Each row is followed by its class number.
[-428  -30  161  267 -438 -307 -157   25  640  -72 -309 -479  356 -138
  149  262 -330 -195 -524  -52 -339  530  -24   53   92  -63   26 -316
  196  261 -220 -239]
4
[-630  112 -167  -14  -99 -276 -300  127  -85  356   15 -132  -56 -230
  515 -263 -129 -416 -382  133  -10  225 -293  191  -43 -273  -99 -238
 -128  -11 -257 -199]
5
[-449    8 -223 -518  408  361  246 -117   68  -26 -439 -500 -258  -60
 -247 -310   77 -237   36  104  -41  581  249  -70 -444  266 -207 -158
   24  231  -51    0]
10
[  77  -14  111    2  -53  -67   82  260  -42  115  240   77 -239  187
  238   17  -50  156  138 -151  249   90 -123 -230  577 -227 -204   -5
  353   54 -417  178]
10
[ -74 -157  -85  230   69   23   32 -272   75  140 -149 -325  -63 -165
 -184  242  -34  -76  -46   -6 -303   17  153   20 -312  330   36 -170
   21   72  250 -275]
2
[-782   60  -38   91  375  -21 -208  -60  304  132 -190  -89 -165 -243
 -115  360  -71    7 -172  107  -99  198 -127  445  164  -93  112 -264
 -141 -195   41 -136]
0
[-695  -65  183  -78  289   68 -197   -6  212    5    6  -48 -113   20
   69 -117 -129   24   74  295  202  366  -75  424 -538 -356  130 -143
 -201  -72   61  287]
9
[ -93 -116  166  475 -288  -96  -80  192  -77    6  158   21   83   28
  135  473 -196  294  -74    3    4  106   73  180   93  -81  159  102
  203 -163   98  -36]
3
[-287 -211  -67  142  -23   33   35 -180 -135   -6  211 -303   -6  282
   77  252 -153  200   23  173  -24  445 -107 -118 -139 -155  -66  580
  233 -121  -27  360]
8
[-359   54  346  189   84  -72  145  124  201  148 -144 -141  -45 -274
  327  240  -20  -17   88  -79   34  -89  156  504 -309  -51   14  -98
 -168   31  212   82]
1
[-554 -202  190  483  167   35 -113  121  389   43 -275 -498 -183 -329
  157  476 -208  164   24 -354 -318 -115  236 -126  370  -66 -151 -187
  114  310 -103  -36]
8
[-145   25  132  564 -144   87 -259  351   22  -16    2  117  193   24
  424  623  -57  377  -45   -1 -113 -253  273  356  519 -124   90  133
  209   93 -226   88]
5
[-358  -93 -106  -30 -107 -166  -62  119 -540  189  286 -121  -25 -111
  198  203 -125 -176  -86  194 -118  141  -52  -61  131   15  133  -14
  294 -167 -217  -34]
4
[-315   54  195  277   84 -169 -103  382   62   44 -262 -398    6 -472
  226  237 -168 -323 -163  -88 -153   39  301  434 -181   54  116 -206
  211  157   42  -88]
5
[  -5  155   28 -290 -135 -206   81   66   79   11 -349  -88  168 -169
   36 -155  -62 -123 -293   12 -191  488  146  121 -510   -4 -168 -117
  122  176  122 -404]
7
[-571   76  -97 -369  342  -30   49  -33 -176    8 -330 -459 -219 -359
 -172 -391  -95 -200  -83  135  -26  385  -60  -79 -286   55   46 -127
 -238  -36  -18  -20]
9
[  15   96 -217   47 -115 -136  213  105  132  179 -123   79  -49 -185
  -54 -203  337  108   -2 -240  -47  158 -498  352 -176   64   55   36
  -63    7  -93   21]
4
[-899  -66   75  -66  126   23 -194 -122   99   67  -49   69  -35 -131
   65  367 -257 -150 -248  239  -78  431   33  356  -17 -327   60 -390
  139   29 -102 -131]
1
[-739   73  267  282  273   74 -197   89  370 -145 -129  134  -34  -92
   40  742 -220   98 -182  -28  -40  238  -34  262 -149 -190  391   45
   -6   71   -1   98]
2
[-321  144  -73 -364  218   30  137  148 -139  133  -26  -32 -154   26
    3 -121  -39  -74 -113   31  112  460  -95   98   46  -30   39 -143
  303   39 -341  133]
11
[-244   -3 -134 -337  132  116 -153    0  -13 -177  -39 -188  257   69
   62  108 -148 -151   36   69   10  229 -247  271  -41   50 -120  -18
   -2  -53   17   18]
1
[  49  173  216  232  109 -198   68  156  337  126 -174  153  -88 -181
 -102  -32  348   17  -68 -283   46 -176   39  197 -174  -41  148   59
 -265   98  132   59]
2
[-516  117   36  103  225   39   64  -21  -29  278 -352 -230  -40 -415
  214  379 -191 -360 -171 -114   15 -156  273  521 -241  250  173 -340
   70  165 -184  -81]
2
[-223 -167  432  397 -115 -105 -456  -11  312 -218 -145  -95  331   76
  -15  398 -188   97 -149  -84  -93 -107  178 -261  180 -420   22 -258
   46  110   10  -28]
0
[-232  -14  -72  336   -1 -271   28  248  279  318  368  138 -116 -216
  115  -26  157   31   66 -140    3  -94 -251  261   97    8  166  -19
 -346 -286  321  177]
5
[ -52  -45  -99  209  230 -167  -55  365  179    5  310  230 -206   78
 -350  118  242  304  172 -332  266 -265  -34  294  132  223  238  557
 -280 -123  223  452]
5
[-233  -32  392  133   10 -322 -329   40  278  273  -64   69   40  185
  486  504 -234  212 -155   21  181   14   49  -19   64 -512 -227 -358
  104  157 -201   -5]
11
[  71   60  272  172 -203  -17   -5 -127  326  -83 -202 -126  200  104
  286   82 -170  210  -71 -182 -175 -223    8  152  170   78 -198 -222
   22   40   73  -83]
3
[-715  -55  246 -143  248  108 -230 -241  298   57  144  264 -293   94
  127 -243 -132   24  159  163  351  -96 -139  454 -144  -79  133 -333
 -492   61 -163  152]
8
[-663 -143  315   11   48  137 -430   33  181 -112  -32 -133  201  -24
   24  367 -347  -70 -201   94   58   97  316  240  407 -129   70 -446
    7  113 -180 -137]
3
[ 323   37   59  372 -484 -247 -343  225 -338   -8  127   97  365  210
  403  275 -227  -42 -248  207   24  -66 -119  237  215 -342   17 -302
  435 -194  -13 -249]
3
[-674   37  -43   71  112 -310 -200  137  367  123 -135  102    9 -149
  338  494 -304  133 -252   99 -112  781 -184  438 -238 -252   27  -72
  331  157 -190  125]
3
[-731  122  124  172   26 -130   15   45   54  180 -294 -287   44 -523
  375  371 -198 -269 -109   11 -130  135  -70  815 -123   39   83 -336
  115  -49  -92  -96]
10
[-176   66    6 -107   42  -64  135  201 -222  232 -166 -329 -144 -225
  218 -265  -85 -191   21  232   51  221  279  365 -455  -23   -5 -219
  173   31  -96  -29]
11
[ -36  -52  -34 -155  -98  -45  192   28 -184  220   66 -328 -312  270
  275  -95 -125   76   -7  113  -37  203 -164 -280  277 -137 -372 -278
  492 -213 -254  -84]
7
[ 298  105   63  496   24 -429 -170  251  139  330  153  -79   43 -188
  302   52  278  -46   99 -242   -4 -752 -180  -93  382 -113  -62  137
 -465 -257  244  108]
7
[-301  -77  186   62  419 -159 -309   48  279  131   46  299 -314  287
 -233  204  288  621  129  -31  396   -5 -220   96  120 -496  -12  182
 -335  -47  -47  417]
10
[-334   29  233  394 -313 -206 -432  233  314   45   88  -55  310  171
  614  170 -213   80 -111  158 -157   58   81  439  -50 -171  -70 -230
   17   70   62 -114]
11
[ 571 -110  -30  169 -222  -80 -128  200  159  217  117   54  -16  433
 -103 -297  256  437   50   19   44    9  209 -653  -87 -365 -202  204
  -48  148 -129 -135]
1
[ 275  -36  442  316 -365 -387   42  316  -88  336  705  395  -39  172
  598  317 -111  257  162 -193   54 -341   98 -320  353 -364 -191  301
  262  -86   -8  -54]
9
[-132  -39  105  400 -137  319  -47 -115  422 -319 -559 -304   56   -8
   62  261 -262  206 -178 -133 -255  121  182   14  540  -67 -211 -333
  352  357 -275 -179]
0
[ -78  123  218  147  163    0   90   24  -28  172   20 -180   26 -256
  405   24  -40 -399   84  -92   93 -309  143 -162  -75  -57    4   -6
 -273   22  126  183]
10
[ -71   69  123   66  166 -234 -124  214  113  207  -52 -234  130 -374
  332  184    5 -537   14  122  -10  -59  349  233 -285  -74  -99 -168
 -180   90  338 -127]
11
[-350  -30  241  334   98 -115  123 -122  106  332  142  -31 -219 -359
  209  480  -46 -166   49   14 -126   33   57  204 -190   21  152  150
  128 -129  -52   15]
10
[-288  -48  285  253  -79   55 -231  235   -4  -94   35  118  -50   92
  215  154 -405  462  -75  135 -206  225  354 -165   29 -460   62  -92
  356   53 -134 -159]
8
[-170  120  378  445 -175 -116  -58  306   58   78  206  209   47   60
  721  307 -191  186    1  -90   86 -249  -33  259  566 -275   34  -58
  169  -79 -165  310]
6
[-164   28  -92   42  102 -102  125  -64  460  111  -83  -99 -121  -63
  172  370   32  -93  -46 -163    8  195 -412 -118  671 -265 -307  -33
  192  103 -319  159]
5
[-152  -37  201  481  -29 -110 -328   77  590    7  -74  113  305   63
  380  471 -181  143  -50 -109   82   51  110  256  221 -340 -170 -109
  -16  160   45  215]
11
[ 125  180   90 -294 -115  -63   84 -212 -116  -14 -246  -11   -6   15
 -111 -147  -54 -325 -341  -32 -215   95 -212 -360  156 -143 -129 -667
  358   87 -116 -629]
0
[-412   -9 -125  -97   13 -311  -32  433   61  300  289 -183 -266  -45
  146 -138  172 -157  -76  250  124  706 -172  -46 -137 -116   54  247
 -126  -98  -52   57]
6
[ 209   38 -319   81 -102   -9  -17  127 -143  356  208  161  -36   87
  453 -479  -72  169   85   78   31   49  -99 -260   39 -394 -207  152
   83   -4 -382  179]
1
[ 432  -64  -68 -301  -27 -238    0   18 -147  164 -104  -43   30  -10
   15 -447  179   71  104   15  -30  199   71 -457 -866    2 -200   94
 -161  197  138  -96]
11
[ 130  101  -46  172 -277 -312  191   46 -178  318   98   68   31 -342
  253  -76   -5 -317 -127   38  -57   54   27   30  -62   40   25 -163
   41 -258  119 -189]
11
[-159  129    9   70 -132  -89  -71  136  306 -106  -56  -73  216  165
  107  201 -190 -129 -152  -20  -75  245  -50  200  104  -87  -18    0
  307   85  -94  -51]
6
[-298  -52  192  375  -96   11  203  252 -116  131  197 -515 -281  114
  -47  243  -25   82   75 -270 -192 -340  279 -219  331  231   48  207
  253 -106    4 -145]
8
[-571  -67  278  -69  350 -120 -530 -185  202 -122   70  247  150 -146
  135  597 -322 -174  -55  317   96   86  -68  611 -302 -177  200 -182
 -219 -183  242   73]
11
[-193  131  140  385 -151 -305 -146  171  380  264 -256   52  161 -150
  424  327  -95  131 -234  -20 -113  153    1  388 -613 -418    5  -39
   -9   60   92 -173]
2
[-573  140  165  547  -47 -357 -224   93  378  254 -202  -33    9 -360
  207  400   11 -203 -543  -51 -335  218 -222  511 -247 -235  266 -239
   -2  -72  214 -222]
6
[ -39  161 -139 -328    1 -317  -32   84 -107  198 -109   60 -107   51
  102 -374   89   18 -127  177   59  179 -219  420 -573 -117 -125 -124
  -51 -173  134 -149]
9
[-285   88  118  270   42 -287 -294  381  439   81 -137 -193  258 -125
  599  341 -126 -146   71 -162  207  -83  -42  649  -92  -80 -132   77
  -72  142 -110  279]
0
[-302 -160  208  289  -65  -70   77  116 -196  165  281  -14 -233 -187
  -42  584   16  -67  -35  -16  -41 -178  105   -9  601   33  296 -115
  273   55 -270  -32]
7
[  27  244  255  363 -100 -137  -16    2  597  124 -452 -216  285   92
  306  107   52   72 -212 -363  -30 -140    4  193 -225 -114 -199   51
  -80  247  -36   26]
9
[ 153   63  -98 -251  139 -159  -76  318   48    7  -30   20  -56  -72
  347 -495  183   84  279   33   11   19 -164  190 -472 -331 -310  289
 -124  -15   82  253]
0
[ -50  160  -54  142  102 -108  -95 -150  440 -162 -398   77  384 -364
 -356  211 -120 -266 -354 -188  -29  271  -53  263  184 -126  162 -175
  -65  128   73 -108]
8
[-382  189   96  209  -46 -510 -111  328  219  411   59  239   13 -255
  545  219 -152   91 -184  103   51  115   17  464 -309 -297  128   47
 -121 -237    0  102]
7
[-383  -21  437  228  104   23 -374   28  -22   12  -31  -48   77  245
  223  334 -295  259 -208  147   62 -235  319  173 -420 -417  153   29
 -124    0  171   36]
4
[-581 -101  -30  267  -35 -141 -354  303   42   27   89  -75  -80 -108
  174  127 -347 -109 -167   50    5  359   78  -95  682 -187  -16 -548
  203  269 -223 -171]
7
[-428  222  -86   28   90  184  176  116  -48   -8 -293 -381  -61 -292
   98 -101 -107 -150 -122   24 -297  207  118  349  -75  220   31 -109
   47  -61  125 -233]
11
[-278    4  -81  291 -225 -259 -334  -26   84  -42 -394 -215  278  -53
  -38  293 -188   13 -404  107 -307  492 -122  -95  -76 -222   50 -392
  295  218 -111 -377]
3
[-530 -101  114  142  310  -57 -366 -158  249  -19   55 -140  112 -117
 -440  206  -26 -286  -37  164  113  133 -173  440  323 -103  222 -459
  -98 -300  125   36]
5
[ -49   62   79  466 -346 -737  101  359   -2  756  334  261 -116 -392
  566  130  133 -149  -51    6   -5    6 -128   15 -205 -401   19 -234
   22 -339  110 -178]
7
[-451  -60 -222 -184  -62 -536 -330   71   23  273   63  171   72 -156
  139 -100 -148 -144 -294  181  107  520 -255  244 -657 -171   82 -263
 -244 -107  143 -119]
8
[-199   56   40  150  -37  -91  222  135   60  228  110  -98 -152 -307
  176  -40   32   19    5 -182 -134    6 -159  113  493  -68  -49   -8
  101 -316 -134   38]
8
[-399 -107   84  -95   30   23   74 -151   64   71 -127 -140  -43 -446
  149  -60 -278 -224  -11  244 -269  348  257  306 -668  -63   -1 -226
   36    8  170 -201]
1
[ 181   16  120  -76  359 -187 -124  -16  341  312  -15  229 -126   84
  -71 -108  233  286  285 -172  226 -358 -114   11 -433 -267 -104  -22
 -356   -1   85  176]
11
[-304  345  107  545   74 -455 -197   32  442  312 -218  133  151 -607
  396  328  -35 -477 -231  -35 -183 -105 -499  499 -206 -632  162 -338
 -155   12  161 -278]
9
